Questions about the matrix below.
1) Read off the second smallest entry.
2) Read off the entry just left of 16.6.
3) Read off the smallest entry.
4) Read off the entry just left of -1.8.
5) Read off the entry just left of 20.9.
6) Read off the entry just left of the smallest entry.
7) Read off the entry just right of 9.5.
8) Read off the entry just right of the smallest entry.
((-23.8, 6.6, -11.3, -17.2, -8.9, 25.6, 24.8, 39.0, 33.5, 22.4, 0.6), (6.8, -2.2, 0.5, 5.9, 15.6, 1.5, 20.9, 26.4, 8.0, 45.0, -22.7), (-9.3, -9.7, -15.4, -9.5, -18.5, 10.1, -18.4, 10.6, -29.8, -6.7, 42.9), (16.7, -29.3, 28.9, -17.1, 33.5, -12.0, 9.4, 45.8, -10.1, -22.8, -22.1), (3.4, -18.1, -11.8, 22.1, -3.3, -15.3, 16.6, 37.3, 13.8, -27.4, -0.5), (-24.3, 39.0, -15.0, -29.6, -54.7, 29.2, 1.6, 8.5, 23.9, 18.6, 22.2), (30.8, 23.3, 2.8, -38.7, 10.6, 24.2, -20.3, -46.8, 29.3, -10.1, -54.4), (11.3, 22.1, 32.9, -14.6, -32.8, -10.3, -9.2, 24.1, 4.1, -32.4, -10.5), (-24.9, -14.7, -1.8, 49.2, -56.9, -32.8, -13.6, -8.4, 44.2, -18.6, 9.8), (-30.8, 12.8, -13.6, -4.2, 21.6, -21.4, 14.9, -5.8, -30.2, 26.6, 30.1), (4.5, -3.6, 7.7, 15.6, -28.9, -21.5, -31.2, 38.5, -5.4, -38.2, 1.2), (8.9, -23.5, 34.9, -23.4, 45.6, 30.3, 14.5, 37.0, 8.2, 15.6, -11.3), (-28.9, 19.4, 1.7, -16.0, 22.9, -43.0, -2.8, -5.7, -49.2, 11.6, 48.8), (9.5, -8.7, 26.7, -26.4, 37.9, -11.5, -16.8, 22.2, -22.8, 13.8, 3.1))
1) -54.7
2) -15.3
3) -56.9
4) -14.7
5) 1.5
6) 49.2
7) -8.7
8) -32.8

Questions about the row below.
1) The second-last entry?
2) The centre entry?
3) The entry just left of the smallest entry?
4) The 1st entry from the right?
5) The entry just right of 173?
[171 172  74 173  79 179 184 174 171 189 201 174   6 179 135]
1) 179
2) 174
3) 174
4) 135
5) 79

Read these off the array that follows.
1) The smallest entry in the last row?
2) The last entry, reading row by row?
3) The first entry in the row that holds the largest entry?
4) The entry just right of 7.1?
5) The first entry of the smallest entry's row?
6) The first entry in reading order?
7) The 5th-last entry, reading row by row?
8) The top entry of the column that holds the largest entry?
[[  8.8  22.9 -36.3  16.8  12.7   7.1   5.1]
 [  7.7   3.5 -36.7 -11.9  25.2  25.0  19.5]
 [  8.1  21.7   8.3  20.7  -4.3  -5.1  -2.2]
 [ -1.5   7.8 -11.3  -8.5  44.6  36.3  -9.0]
 [  3.2   1.9 -19.6  15.5  33.3  22.0  -5.3]
 [-16.7  -9.2  26.5  -2.8 -34.5 -33.6   8.1]]
1) -34.5
2) 8.1
3) -1.5
4) 5.1
5) 7.7
6) 8.8
7) 26.5
8) 12.7

[[  8.1 -19.6   6.1  -8.4 -12.5 -23.3  -3.2 -16.3   6.2   8.4  24.1  -7.2
   -1.8 -20.6]
 [ 10.5   0.2  -1.2  -1.3   0.9  -6.4 -20.3   3.0   2.1  -7.8  -3.6 -16.9
   18.6 -31.0]
 [-26.2  37.3  -6.1   5.5  20.4  23.2 -42.2  35.9  -2.3 -20.3 -19.8 -31.9
   19.8 -18.0]
 [ 37.2 -40.4   3.0  -4.3 -22.5 -38.4  32.5 -34.4  -2.2  18.0  19.1  13.8
   -8.2  -3.3]
 [-50.3  18.1   3.5  -5.2   8.6   6.6 -23.9  17.9   1.9   2.1  16.4 -19.1
  -11.7  -0.2]
 [ 46.8 -11.7  -4.3  15.7  -8.2 -19.7  17.1   0.4  -3.6  -8.1  -3.5  11.1
   21.6   3.3]
 [-31.0  39.0  -6.2   5.7  20.9  24.2 -43.0  37.6  -2.3 -20.3 -18.1 -31.9
   18.1 -17.2]
 [-32.8  40.5  -1.7  12.1  19.6  20.0 -49.0  48.7   6.9 -28.1   0.9 -27.6
   25.6 -11.4]
 [  6.2 -17.0   4.7 -11.2  -9.0 -17.8  -3.5 -17.6   2.2  10.1  13.5 -12.1
   -3.9 -19.2]
 [-34.4  41.9  -1.9   6.8  19.6  22.2 -52.0  43.1   4.7 -22.7  -5.6 -31.9
   22.5 -20.2]
 [-18.8  -6.5 -13.7  -3.8   7.4   3.9  31.0  -9.5 -26.1  11.3 -26.5  -7.1
  -29.5  26.5]]
The third smallest entry is -49.0
Find the third entry in reading order.
6.1
The entry just left of the smallest entry -> 22.2
The third largest entry is 43.1
The entry just left of 24.1: 8.4
The 2nd largest entry -> 46.8
Find the 2nd smallest entry.
-50.3
The entry just right of -8.1 is -3.5
Find the 1st entry in reading order.
8.1
Find the entry just left of 13.8.
19.1
The entry just right of -1.7 is 12.1
Find the minimum.
-52.0
The fifth entry in reading order: -12.5
The entry just right of the largest entry -> 6.9
The 4th entry in reading order -> -8.4
